Below are the code and all the weights of a small trained network. Each question names an input and a target symbol and asks about switching units off, where a switched-off unit gives its printed mean instead of its output.

import numpy as np


def w(rows, s, z=0):
    codes = np.array(rows[::2]) - 128.0
    scale = np.full(codes.shape[1], s)
    scale[-1] = z or s
    return codes * scale


def f(y):
    return y / 2 * (1 + np.tanh(0.7978845608 * (y + 0.044715 * y**3)))


def softmax(a):
    e = np.exp(a - a.max(-1, keepdims=True))
    return e / e.sum(-1, keepdims=True)


def log_softmax(a):
    a = a - a.max(-1, keepdims=True)
    return a - np.log(np.exp(a).sum(-1, keepdims=True))


def net(x, mask):
    ids = ['ΘΠαβδεζμξστψω'.index(c) for c in x.split()]
    T = len(ids)
    res = E[ids] + P[:T]
    u = 0
    for l in range(2):
        r = res
        for j in range(2):
            rows = slice(3 * j, 3 * j + 3)
            q, k, v = (r @ M[l][rows].T for M in (Q, K, V))
            z = softmax(np.where(np.tri(T) > 0, q @ k.T / 3**0.5, -1e9)) @ v
            o = O[l][rows]
            res = res + np.where(mask[u + j], z, o[:, -1]) @ o[:, :-1]
        u += 2
        y = f(res @ A[l][:, :-1].T + A[l][:, -1])
        res = res + np.where(mask[u : u + 8], y, B[l][:, -1]) @ B[l][:, :-1]
        u += 8
    return log_softmax(res[-1] @ U[:, :-1].T + U[:, -1])


Q, K, V, O, A, B = {}, {}, {}, {}, {}, {}
E = w([
[127,162,75],'Θ',
[118,175,131],'Π',
[175,205,64],'α',
[87,124,23],'β',
[156,137,125],'δ',
[157,149,118],'ε',
[121,111,235],'ζ',
[170,223,139],'μ',
[164,184,24],'ξ',
[123,125,127],'σ',
[186,40,160],'τ',
[169,39,129],'ψ',
[248,134,187],'ω',
],0.016)
P = w([
[91,67,178],'0',
[67,8,210],'1',
[196,16,93],'2',
[227,4,54],'3',
[233,25,34],'4',
[151,37,72],'5',
],0.004)
Q[0] = w([
[138,184,203],'0.h1',
[68,42,98],'0.h1',
[86,173,180],'0.h1',
[1,249,132],'0.h2',
[47,195,154],'0.h2',
[113,67,28],'0.h2',
],0.0088)
K[0] = w([
[63,188,70],'0.h1',
[156,71,200],'0.h1',
[57,135,135],'0.h1',
[117,218,131],'0.h2',
[5,142,137],'0.h2',
[154,127,89],'0.h2',
],0.012)
V[0] = w([
[207,224,239],'0.h1',
[149,134,81],'0.h1',
[212,51,95],'0.h1',
[117,210,105],'0.h2',
[244,81,210],'0.h2',
[1,196,192],'0.h2',
],0.0075)
O[0] = w([
[108,160,113,105],'0.h1',
[117,151,244,131],'0.h1',
[113,138,87,223],'0.h1',
[113,253,64,57],'0.h2',
[103,28,203,228],'0.h2',
[152,158,99,1],'0.h2',
],0.0065,0.0068)
A[0] = w([
[70,29,131,195],'0.n1',
[2,77,195,184],'0.n2',
[186,83,201,94],'0.n3',
[181,137,221,114],'0.n4',
[143,105,206,82],'0.n5',
[75,128,153,249],'0.n6',
[188,171,150,253],'0.n7',
[162,25,95,105],'0.n8',
],0.0099,0.0042)
B[0] = w([
[156,101,119,249],'0.n1',
[136,144,47,211],'0.n2',
[102,169,160,204],'0.n3',
[40,223,170,156],'0.n4',
[77,182,156,174],'0.n5',
[255,147,56,154],'0.n6',
[184,169,183,141],'0.n7',
[51,123,73,227],'0.n8',
],0.0091,0.014)
Q[1] = w([
[95,105,212],'1.h1',
[82,30,142],'1.h1',
[93,136,82],'1.h1',
[31,88,91],'1.h2',
[81,196,255],'1.h2',
[88,139,255],'1.h2',
],0.0088)
K[1] = w([
[143,156,142],'1.h1',
[88,42,194],'1.h1',
[97,117,228],'1.h1',
[155,64,68],'1.h2',
[128,178,117],'1.h2',
[81,250,145],'1.h2',
],0.012)
V[1] = w([
[160,239,125],'1.h1',
[82,143,253],'1.h1',
[230,39,147],'1.h1',
[2,136,13],'1.h2',
[45,74,144],'1.h2',
[166,232,179],'1.h2',
],0.0076)
O[1] = w([
[115,106,179,79],'1.h1',
[122,254,174,104],'1.h1',
[115,93,205,87],'1.h1',
[59,122,111,250],'1.h2',
[84,108,170,186],'1.h2',
[109,196,50,32],'1.h2',
],0.0087,0.013)
A[1] = w([
[39,182,175,127],'1.n1',
[163,245,131,40],'1.n2',
[150,63,62,59],'1.n3',
[254,102,119,253],'1.n4',
[190,191,200,172],'1.n5',
[45,104,69,115],'1.n6',
[35,49,191,80],'1.n7',
[141,41,153,59],'1.n8',
],0.0065,0.0049)
B[1] = w([
[152,102,85,167],'1.n1',
[181,84,163,148],'1.n2',
[121,138,143,187],'1.n3',
[220,103,203,173],'1.n4',
[11,107,146,140],'1.n5',
[166,162,137,238],'1.n6',
[135,174,119,254],'1.n7',
[105,144,182,186],'1.n8',
],0.011,0.012)
U = w([
[117,141,187,65],'Θ',
[121,149,189,116],'Π',
[137,155,183,132],'α',
[117,93,26,141],'β',
[121,140,169,76],'δ',
[119,138,205,99],'ε',
[122,210,127,255],'ζ',
[130,175,254,128],'μ',
[38,64,212,89],'ξ',
[157,38,187,214],'σ',
[115,137,176,55],'τ',
[168,145,107,169],'ψ',
[87,195,245,102],'ω',
],0.0095,0.0056)

Each question gives the input, a string of symbols that net reads in full, and the target symbol t.
The units are the heads (3 rows each of Q, K, V and O) and the neurons (one row each of A and B). Each row of codes is followed by its name. A weight is (code - 128) times the scale printed after its matrix; where a second scale follows, it is the last column's (O, A, B and U).
mask holds one flag per unit, layer by layer, with each layer's heads first. A switched-off unit (its flag False) gives its mean, the last column of its rows in O or B, instead of its output. The means were averaged over made-up inputs and are rounded, as every weight is.
A unit's drop is (log p(t) with every unit on - log p(t) with that unit switched off) / (log p(t) with every unit on - log p(t) with every unit switched off).
top k neurons: the k neurons with the biggest drops, biggest first
top k neurons in layer l: the k neurons of layer l with the biggest drops, biggest first
which heads matter: for each layer, one digit per head in row order, 1 if its drop is at least 0.15 and else 0, layers parted by /
input σ ζ σ μ σ Π, target σ: top neuron : 0.n3
input ξ σ τ σ, target β: top 4 neurons : 0.n4; 0.n8; 0.n3; 0.n5
input μ σ ω ξ ψ, target ζ: top 2 neurons in layer 0 : 0.n8; 0.n4
input Π σ τ ζ ε, target β: which heads matter : 01 / 10
input ε σ ξ μ, target μ: which heads matter : 10 / 01
input μ ξ σ ω σ, target ζ: top 2 neurons in layer 1 : 1.n4; 1.n8
input Θ σ δ, target σ: top 4 neurons : 0.n5; 0.n3; 0.n4; 0.n8
input ζ μ ξ ψ σ σ, target ξ: top 3 neurons in layer 0 : 0.n1; 0.n8; 0.n2
input Π ξ ξ σ τ ζ, target ζ: top 3 neurons : 0.n2; 0.n4; 1.n4
input τ σ δ σ ψ ε, target ξ: which heads matter : 11 / 01
input ξ ξ ψ ψ σ, target ξ: top 3 neurons : 0.n1; 0.n8; 1.n8
input σ ψ ξ, target ξ: which heads matter : 10 / 01
input ψ Π Θ, target ξ: top 2 neurons : 0.n1; 0.n2
input σ σ α, target σ: which heads matter : 00 / 10
input ψ μ ψ τ, target ξ: which heads matter : 10 / 01
input σ δ Θ, target σ: which heads matter : 00 / 11
input σ σ σ ε, target σ: which heads matter : 01 / 11
input ψ δ σ σ σ μ, target μ: top 4 neurons in layer 1 : 1.n4; 1.n2; 1.n1; 1.n5
input ψ σ Π ω ω τ, target ζ: top 2 neurons in layer 0 : 0.n4; 0.n8
input δ σ ε ε, target σ: top neuron : 0.n5
input Π σ ψ τ ξ σ, target β: top 2 neurons : 0.n3; 0.n5
input μ σ ψ σ ψ ξ, target ξ: which heads matter : 00 / 01
input ζ σ σ σ, target σ: top 4 neurons : 0.n4; 0.n5; 0.n2; 0.n3
input ω α τ, target ζ: top neuron in layer 1 : 1.n7
input ψ τ σ ψ ψ, target ξ: top 3 neurons in layer 0 : 0.n1; 0.n8; 0.n2
input σ ψ ψ τ ψ ε, target ξ: top 4 neurons in layer 0 : 0.n1; 0.n8; 0.n2; 0.n7
input σ ξ ε σ, target σ: top 2 neurons in layer 1 : 1.n7; 1.n4
input σ ξ Π ψ ω, target ω: top neuron : 0.n4
input σ σ ξ σ μ ω, target ω: top 2 neurons in layer 0 : 0.n4; 0.n2
input ψ τ σ σ ψ τ, target ξ: top 3 neurons in layer 0 : 0.n1; 0.n2; 0.n8
